Here is a tiny trained network, its code and every weight. The questions are about switching its units off for an input and a class, where a switched-off unit gives its printed mean instead of its output.

import numpy as np


def w(rows, s, z=0):
    codes = np.array(rows[::2]) - 128.0
    scale = np.full(codes.shape[1], s)
    scale[-1] = z or s
    return codes * scale


def f(y):
    return np.maximum(y, 0)


def log_softmax(a):
    a = a - a.max(-1, keepdims=True)
    return a - np.log(np.exp(a).sum(-1, keepdims=True))


def net(x, mask):
    res = np.array(x, float).reshape(1, 7) / 4 @ E
    y = f(res @ A[0][:, :-1].T + A[0][:, -1])
    res = res + np.where(mask, y, B[0][:, -1]) @ B[0][:, :-1]
    return log_softmax(res[-1] @ U[:, :-1].T + U[:, -1])


A, B = {}, {}
E = w([
[113,92,254,76,147],'x0',
[129,127,129,126,123],'x1',
[125,129,128,130,128],'x2',
[221,168,133,109,236],'x3',
[158,27,98,123,162],'x4',
[55,120,135,174,192],'x5',
[204,120,176,231,96],'x6',
],0.0095)
A[0] = w([
[78,95,139,118,24,97],'neuron 1',
[155,79,136,206,138,129],'neuron 2',
[81,97,159,110,57,60],'neuron 3',
[144,138,142,160,138,97],'neuron 4',
[182,146,129,109,179,57],'neuron 5',
[139,116,194,143,126,69],'neuron 6',
[111,112,169,75,140,121],'neuron 7',
[67,128,97,51,110,48],'neuron 8',
[118,72,212,76,125,118],'neuron 9',
[81,139,142,173,178,146],'neuron 10',
[158,139,110,180,119,98],'neuron 11',
[73,107,111,144,93,78],'neuron 12',
[105,224,176,172,89,163],'neuron 13',
[190,135,137,89,92,174],'neuron 14',
[117,143,47,108,133,79],'neuron 15',
[118,249,149,91,147,94],'neuron 16',
[114,113,127,169,90,82],'neuron 17',
[154,138,80,198,124,107],'neuron 18',
[155,128,126,100,90,208],'neuron 19',
[163,18,89,121,160,165],'neuron 20',
[127,129,51,139,119,119],'neuron 21',
[85,123,147,185,171,224],'neuron 22',
[106,104,106,132,94,59],'neuron 23',
[79,132,84,16,166,2],'neuron 24',
[85,155,105,104,147,137],'neuron 25',
[160,123,164,188,98,56],'neuron 26',
],0.014,0.0064)
B[0] = w([
[169,132,82,132,215,253],'neuron 1',
[110,59,160,102,79,219],'neuron 2',
[176,142,123,154,181,216],'neuron 3',
[194,121,102,108,90,156],'neuron 4',
[196,121,112,173,208,188],'neuron 5',
[163,200,164,126,79,178],'neuron 6',
[93,196,154,163,106,203],'neuron 7',
[180,87,162,130,116,202],'neuron 8',
[100,242,138,174,95,250],'neuron 9',
[120,136,91,19,166,194],'neuron 10',
[154,149,156,114,100,190],'neuron 11',
[205,151,91,124,179,194],'neuron 12',
[62,26,105,190,98,242],'neuron 13',
[76,127,37,40,146,217],'neuron 14',
[147,196,214,140,67,189],'neuron 15',
[115,86,92,218,162,209],'neuron 16',
[201,131,144,129,165,177],'neuron 17',
[116,193,230,108,104,221],'neuron 18',
[49,110,48,60,127,205],'neuron 19',
[37,99,88,226,132,255],'neuron 20',
[82,215,178,149,151,206],'neuron 21',
[127,142,26,39,94,225],'neuron 22',
[154,155,140,128,175,163],'neuron 23',
[185,41,254,111,93,213],'neuron 24',
[126,96,151,106,77,182],'neuron 25',
[196,93,160,86,102,191],'neuron 26',
],0.0079,0.0097)
U = w([
[170,61,183,96,69,142],'0',
[92,217,165,136,97,83],'1',
[103,109,104,108,119,255],'2',
[183,118,97,146,210,58],'3',
[39,47,102,184,114,74],'4',
[92,108,108,95,111,207],'5',
[74,119,67,9,110,79],'6',
],0.012,0.0095)

Each question gives the input, the list of numbers given to net, and the class t.
The units are the neurons (one row each of A and B). Each row of codes is followed by its name. A weight is (code - 128) times the scale printed after its matrix; where a second scale follows, it is the last column's (A, B and U).
mask holds one flag per neuron, in row order. A switched-off neuron (its flag False) gives its mean, the last column of its row in B, instead of its output. The means were averaged over made-up inputs and are rounded, as every weight is.
A unit's drop is (log p(t) with every unit on - log p(t) with that unit switched off) / (log p(t) with every unit on - log p(t) with every unit switched off).
The circuit of an input: a set's keep is (log p(t) with only the set's units on - log p(t) with every unit switched off) / (log p(t) with every unit on - log p(t) with every unit switched off). Starting from the 12 units with the biggest drops (on a tie, the unit counted first), units are removed one at a time, each time the one whose removal leaves the highest keep (on an exact tie, the one counted first), for as long as the keep stays at least 0.8.
circuit, biggest first: the units of the circuit, biggest drop first
k most important neurons: the k neurons with the biggest drops, biggest first
drop when u is switched off: that unit's drop, to one decimal
input [2,-5,0,-5,-6,-6,-8], class 0: circuit, biggest first => (neuron 24)
input [-1,4,2,-1,7,8,6], class 6: circuit, biggest first => (neuron 22; neuron 10)
input [5,-4,-3,-8,3,1,7], class 3: circuit, biggest first => (neuron 1; neuron 3)
input [6,8,-7,8,5,-7,-2], class 2: 2 most important neurons => (neuron 14; neuron 1)
input [-7,-2,8,-7,2,7,6], class 5: circuit, biggest first => (neuron 22; neuron 10)
input [-4,-6,-4,-7,2,-2,-7], class 0: circuit, biggest first => (neuron 24; neuron 8)
input [7,3,-2,4,-1,8,6], class 6: circuit, biggest first => (neuron 22; neuron 10)
input [-3,-5,0,5,4,7,4], class 6: 2 most important neurons => (neuron 22; neuron 10)
input [-8,-2,-8,-3,6,-6,5], class 1: 2 most important neurons => (neuron 18; neuron 21)
input [-6,-3,4,0,0,6,-2], class 1: 3 most important neurons => (neuron 15; neuron 21; neuron 14)
input [2,-4,1,-7,1,-8,5], class 6: circuit, biggest first => (neuron 19; neuron 14)
input [0,1,-2,-3,1,-7,6], class 6: circuit, biggest first => (neuron 14; neuron 19)
input [0,-3,4,6,-8,-8,-3], class 4: 2 most important neurons => (neuron 16; neuron 13)
input [6,-5,-5,6,-8,-7,-1], class 4: circuit, biggest first => (neuron 16; neuron 13)
input [-6,7,5,4,-8,6,3], class 4: circuit, biggest first => (neuron 13)
input [-5,-4,5,8,-7,5,-8], class 0: 3 most important neurons => (neuron 24; neuron 25; neuron 15)
input [4,6,-4,7,-5,0,0], class 3: 3 most important neurons => (neuron 5; neuron 16; neuron 20)
input [0,-4,-1,7,8,-3,6], class 4: 2 most important neurons => (neuron 20; neuron 2)
input [-5,-7,-3,-5,-7,-1,-7], class 0: 2 most important neurons => (neuron 24; neuron 8)
input [-4,-5,-7,-1,-7,-6,-6], class 4: 2 most important neurons => (neuron 16; neuron 13)
input [-3,6,4,4,7,2,2], class 4: circuit, biggest first => (neuron 20)
input [8,4,8,7,1,-1,-7], class 1: 2 most important neurons => (neuron 9; neuron 7)
input [5,-5,3,0,-5,7,3], class 6: 2 most important neurons => (neuron 22; neuron 10)
input [-5,-4,8,-2,-7,-8,3], class 5: 2 most important neurons => (neuron 20; neuron 13)
input [1,-7,2,0,3,0,-8], class 0: drop when neuron 24 is switched off => 0.3
input [5,-3,-7,-5,7,-7,6], class 4: drop when neuron 20 is switched off => 1.0
